Below are the code and all the weights of a small trained network. Each question names an input and a class and asks about switching units off, where a switched-off unit gives its printed mean instead of its output.

import numpy as np


def w(rows, s, z=0):
    codes = np.array(rows[::2]) - 128.0
    scale = np.full(codes.shape[1], s)
    scale[-1] = z or s
    return codes * scale


def f(y):
    return y / 2 * (1 + np.tanh(0.7978845608 * (y + 0.044715 * y**3)))


def log_softmax(a):
    a = a - a.max(-1, keepdims=True)
    return a - np.log(np.exp(a).sum(-1, keepdims=True))


def net(x, mask):
    res = np.array(x, float).reshape(1, 3) / 4 @ E
    y = f(res @ A[0][:, :-1].T + A[0][:, -1])
    res = res + np.where(mask, y, B[0][:, -1]) @ B[0][:, :-1]
    return log_softmax(res[-1] @ U[:, :-1].T + U[:, -1])


A, B = {}, {}
E = w([
[208,92,213,185,93,91,226,95,8,139],'x0',
[168,94,109,34,212,111,189,187,126,112],'x1',
[98,72,141,141,102,187,125,180,46,208],'x2',
],0.011)
A[0] = w([
[105,125,118,82,157,188,109,203,88,190,199],'neuron 0',
[158,68,202,228,48,118,200,120,43,198,90],'neuron 1',
[155,42,206,193,49,184,134,113,80,179,186],'neuron 2',
[140,210,85,126,135,119,89,111,208,49,75],'neuron 3',
[109,166,202,174,86,81,67,58,88,102,216],'neuron 4',
[81,80,141,135,126,189,87,207,69,254,168],'neuron 5',
[117,110,122,173,103,155,140,72,120,135,3],'neuron 6',
[146,233,133,137,88,110,116,60,163,77,119],'neuron 7',
[134,188,149,138,148,135,21,119,216,82,95],'neuron 8',
],0.0092,0.0042)
B[0] = w([
[67,112,119,173,116,179,198,103,147,141,193],'neuron 0',
[125,164,194,68,170,96,97,223,101,61,253],'neuron 1',
[144,178,104,171,17,156,90,100,183,40,232],'neuron 2',
[19,155,61,150,114,207,79,63,132,162,202],'neuron 3',
[102,191,120,171,99,184,84,58,164,86,196],'neuron 4',
[109,54,66,176,171,159,178,103,129,189,221],'neuron 5',
[60,126,107,167,11,182,117,115,164,109,143],'neuron 6',
[79,118,77,115,150,213,175,79,174,129,177],'neuron 7',
[153,128,117,195,109,147,187,68,164,144,203],'neuron 8',
],0.011,0.017)
U = w([
[91,154,74,132,37,214,46,81,161,140,193],'0',
[157,48,105,103,244,160,232,124,86,169,109],'1',
[228,160,248,128,164,51,168,205,2,36,5],'2',
],0.0078,0.0028)

Each question gives the input, the list of numbers given to net, and the class t.
The units are the neurons (one row each of A and B). Each row of codes is followed by its name. A weight is (code - 128) times the scale printed after its matrix; where a second scale follows, it is the last column's (A, B and U).
mask holds one flag per neuron, in row order. A switched-off neuron (its flag False) gives its mean, the last column of its row in B, instead of its output. The means were averaged over made-up inputs and are rounded, as every weight is.
A unit's drop is (log p(t) with every unit on - log p(t) with that unit switched off) / (log p(t) with every unit on - log p(t) with every unit switched off).
The circuit of an input: a set's keep is (log p(t) with only the set's units on - log p(t) with every unit switched off) / (log p(t) with every unit on - log p(t) with every unit switched off). Starting from all 9 units, units are removed one at a time, each time the one whose removal leaves the highest keep (on an exact tie, the one counted first), for as long as the keep stays at least 0.8.
circuit, biggest first: the units of the circuit, biggest drop first
unit that matters most: the unit with the biggest drop
top k neurons: the k neurons with the biggest drops, biggest first
drop when u is switched off: that unit's drop, to one decimal
input [-4,0,8], class 1: unit that matters most -> neuron 5
input [5,4,-7], class 1: top 2 neurons -> [neuron 1; neuron 2]
input [8,-1,7], class 2: top 2 neurons -> [neuron 1; neuron 3]
input [-1,1,6], class 1: circuit, biggest first -> [neuron 5; neuron 4]
input [-8,-4,8], class 1: circuit, biggest first -> [neuron 5; neuron 2; neuron 4]
input [-8,4,5], class 1: circuit, biggest first -> [neuron 2; neuron 5]
input [-7,7,3], class 1: top 2 neurons -> [neuron 2; neuron 4]
input [-2,7,-2], class 1: top 2 neurons -> [neuron 2; neuron 4]
input [1,8,-1], class 1: top 2 neurons -> [neuron 1; neuron 2]
input [4,7,1], class 2: drop when neuron 5 is switched off -> 0.1
input [3,-1,0], class 2: drop when neuron 3 is switched off -> 0.3
input [3,4,4], class 2: drop when neuron 3 is switched off -> 0.2
input [7,6,5], class 2: drop when neuron 1 is switched off -> 0.2
input [4,1,3], class 2: circuit, biggest first -> [neuron 1]
